Here is a tiny trained network, its code and every weight. The questions are about switching its units off for an input and a class, where a switched-off unit gives its printed mean instead of its output.

import numpy as np


def w(rows, s, z=0):
    codes = np.array(rows[::2]) - 128.0
    scale = np.full(codes.shape[1], s)
    scale[-1] = z or s
    return codes * scale


def norm(h):
    return h / np.sqrt((h * h).mean(-1, keepdims=True) + 1e-5)


def f(y):
    return np.maximum(y, 0)


def log_softmax(a):
    a = a - a.max(-1, keepdims=True)
    return a - np.log(np.exp(a).sum(-1, keepdims=True))


def net(x, mask):
    res = np.array(x, float).reshape(1, 6) / 4 @ E
    u = 0
    for l in range(3):
        y = f(norm(res) @ A[l][:, :-1].T + A[l][:, -1])
        res = res + np.where(mask[u : u + 11], y, B[l][:, -1]) @ B[l][:, :-1]
        u += 11
    return log_softmax(norm(res)[-1] @ U[:, :-1].T + U[:, -1])


A, B = {}, {}
E = w([
[170,214,30,192,83,137,63],'x0',
[32,152,28,45,74,74,147],'x1',
[107,132,121,60,203,229,108],'x2',
[252,25,176,133,81,145,90],'x3',
[117,240,201,150,98,27,161],'x4',
[36,84,123,146,191,43,66],'x5',
],0.0027)
A[0] = w([
[94,191,181,161,122,23,203,142],'L0N0',
[153,41,100,123,39,122,47,19],'L0N1',
[54,38,101,57,123,159,100,9],'L0N2',
[152,54,232,167,165,20,40,170],'L0N3',
[165,173,187,187,103,128,182,169],'L0N4',
[151,173,149,162,193,56,1,53],'L0N5',
[209,199,161,157,93,162,99,177],'L0N6',
[106,64,236,198,136,63,90,127],'L0N7',
[170,15,30,163,166,167,46,188],'L0N8',
[35,72,75,115,92,106,48,30],'L0N9',
[140,88,75,76,109,111,49,7],'L0N10',
],0.005,0.0018)
B[0] = w([
[101,124,110,216,65,242,203,237],'L0N0',
[16,160,152,128,177,155,209,186],'L0N1',
[226,205,20,178,153,138,179,184],'L0N2',
[41,42,137,118,116,200,87,252],'L0N3',
[167,254,53,140,179,121,133,199],'L0N4',
[130,137,62,166,85,134,13,187],'L0N5',
[160,97,107,142,116,43,67,210],'L0N6',
[75,77,118,65,132,130,110,221],'L0N7',
[74,119,141,138,81,189,130,251],'L0N8',
[160,250,70,163,171,109,140,183],'L0N9',
[48,126,10,124,152,156,150,158],'L0N10',
],0.0046,0.0042)
A[1] = w([
[123,63,204,128,153,150,41,213],'L1N0',
[80,113,107,142,142,133,157,137],'L1N1',
[35,142,131,179,58,9,130,146],'L1N2',
[52,177,125,102,144,207,120,112],'L1N3',
[167,91,115,102,157,253,101,61],'L1N4',
[136,130,84,145,52,166,119,147],'L1N5',
[92,37,190,99,147,92,123,3],'L1N6',
[72,236,215,132,200,159,152,127],'L1N7',
[226,174,169,143,130,63,167,140],'L1N8',
[139,192,130,130,170,75,151,185],'L1N9',
[113,95,150,43,59,140,116,152],'L1N10',
],0.0055,0.0024)
B[1] = w([
[111,141,26,68,111,117,65,219],'L1N0',
[146,135,151,117,120,126,163,207],'L1N1',
[185,173,204,161,97,166,224,221],'L1N2',
[57,97,196,100,110,161,134,253],'L1N3',
[147,138,181,170,82,79,156,216],'L1N4',
[172,109,198,139,158,139,101,233],'L1N5',
[111,50,160,26,156,3,92,162],'L1N6',
[55,116,136,102,191,127,126,193],'L1N7',
[117,200,89,149,143,131,100,159],'L1N8',
[138,188,158,100,219,150,82,181],'L1N9',
[157,95,53,89,115,78,123,171],'L1N10',
],0.0059,0.0042)
A[2] = w([
[53,2,142,96,140,208,136,96],'L2N0',
[184,110,167,147,113,130,222,81],'L2N1',
[192,100,163,207,120,60,65,174],'L2N2',
[186,60,160,118,61,134,117,166],'L2N3',
[111,45,146,132,200,20,115,5],'L2N4',
[121,179,208,179,97,142,78,71],'L2N5',
[71,144,60,106,171,82,104,191],'L2N6',
[133,101,194,120,142,71,143,215],'L2N7',
[206,215,164,214,110,81,137,46],'L2N8',
[139,155,142,165,156,195,123,163],'L2N9',
[73,108,48,199,81,54,135,95],'L2N10',
],0.0068,0.0019)
B[2] = w([
[131,184,143,148,94,100,146,253],'L2N0',
[180,124,126,154,169,167,102,160],'L2N1',
[76,103,187,138,86,246,144,167],'L2N2',
[128,96,96,176,137,149,46,178],'L2N3',
[143,121,181,2,55,58,194,151],'L2N4',
[190,95,106,74,144,137,131,184],'L2N5',
[227,85,121,100,132,109,120,177],'L2N6',
[40,116,73,36,114,124,153,151],'L2N7',
[187,129,157,147,148,19,169,197],'L2N8',
[66,100,143,98,118,86,144,196],'L2N9',
[125,144,186,168,97,205,152,154],'L2N10',
],0.0057,0.0068)
U = w([
[142,134,10,98,163,151,154,77],'0',
[118,78,127,158,65,173,18,147],'1',
[112,172,98,59,237,102,95,124],'2',
[210,96,181,186,90,154,143,133],'3',
[212,242,143,172,145,52,161,131],'4',
[94,41,153,27,82,67,115,131],'5',
[43,164,156,122,124,174,227,182],'6',
[146,76,86,138,177,39,119,1],'7',
],0.011,0.0071)

Each question gives the input, the list of numbers given to net, and the class t.
The units are the neurons (one row each of A and B). Each row of codes is followed by its name. A weight is (code - 128) times the scale printed after its matrix; where a second scale follows, it is the last column's (A, B and U).
mask holds one flag per neuron, layer by layer. A switched-off neuron (its flag False) gives its mean, the last column of its row in B, instead of its output. The means were averaged over made-up inputs and are rounded, as every weight is.
A unit's drop is (log p(t) with every unit on - log p(t) with that unit switched off) / (log p(t) with every unit on - log p(t) with every unit switched off).
The circuit of an input: a set's keep is (log p(t) with only the set's units on - log p(t) with every unit switched off) / (log p(t) with every unit on - log p(t) with every unit switched off). Starting from the 12 units with the biggest drops (on a tie, the unit counted first), units are removed one at a time, each time the one whose removal leaves the highest keep (on an exact tie, the one counted first), for as long as the keep stays at least 0.8.
circuit, biggest first: the units of the circuit, biggest drop first
most important unit: the unit with the biggest drop
top k neurons: the k neurons with the biggest drops, biggest first
top k neurons in layer l: the k neurons of layer l with the biggest drops, biggest first
input [6,-1,8,1,7,4], class 1: most important unit -> L0N5
input [-8,5,0,-2,-6,4], class 2: circuit, biggest first -> L0N2, L0N0
input [-8,7,8,7,-3,-3], class 3: top 2 neurons -> L0N2, L1N4
input [-8,4,-5,-4,-8,0], class 2: top 2 neurons in layer 0 -> L0N2, L0N3
input [-5,8,6,5,-5,-8], class 3: circuit, biggest first -> L1N4, L0N2, L1N0, L2N1
input [5,4,6,6,7,4], class 1: top 4 neurons in layer 0 -> L0N5, L0N2, L0N4, L0N3
input [-4,6,-3,2,-3,1], class 2: circuit, biggest first -> L0N2, L0N9, L0N0
input [7,1,4,7,-6,1], class 6: top 2 neurons -> L0N1, L0N10
input [-3,8,5,-3,-4,-4], class 2: top 2 neurons -> L0N0, L0N3
input [-6,8,-2,3,5,1], class 3: circuit, biggest first -> L1N2, L2N1
input [-2,8,2,8,8,2], class 6: top 2 neurons -> L0N0, L0N6
input [1,8,-1,-3,-7,6], class 0: top 3 neurons -> L0N2, L2N6, L0N9
input [-8,-8,8,0,-4,-1], class 5: top 2 neurons in layer 0 -> L0N0, L0N4
input [4,-2,-7,2,8,8], class 3: top 2 neurons in layer 2 -> L2N8, L2N5
input [-3,4,1,8,0,-4], class 1: circuit, biggest first -> L2N3
input [8,5,-5,5,7,4], class 3: top 2 neurons -> L2N2, L0N0
input [-5,6,8,3,1,-6], class 0: top 2 neurons in layer 1 -> L1N10, L1N2
input [-3,-8,-5,5,-3,-4], class 1: top 2 neurons -> L2N3, L0N4
input [3,-4,8,7,8,0], class 1: top 2 neurons -> L0N3, L2N2
input [5,7,-5,7,3,-6], class 4: top 2 neurons -> L0N3, L2N8
input [-3,-6,5,0,0,5], class 5: top neuron in layer 2 -> L2N4
input [-6,-4,7,3,-1,-8], class 1: top 3 neurons in layer 0 -> L0N2, L0N9, L0N0
input [-5,2,0,5,8,-6], class 4: top 2 neurons -> L0N4, L1N8
input [-1,6,-3,-3,1,-1], class 4: top 2 neurons -> L0N3, L1N2
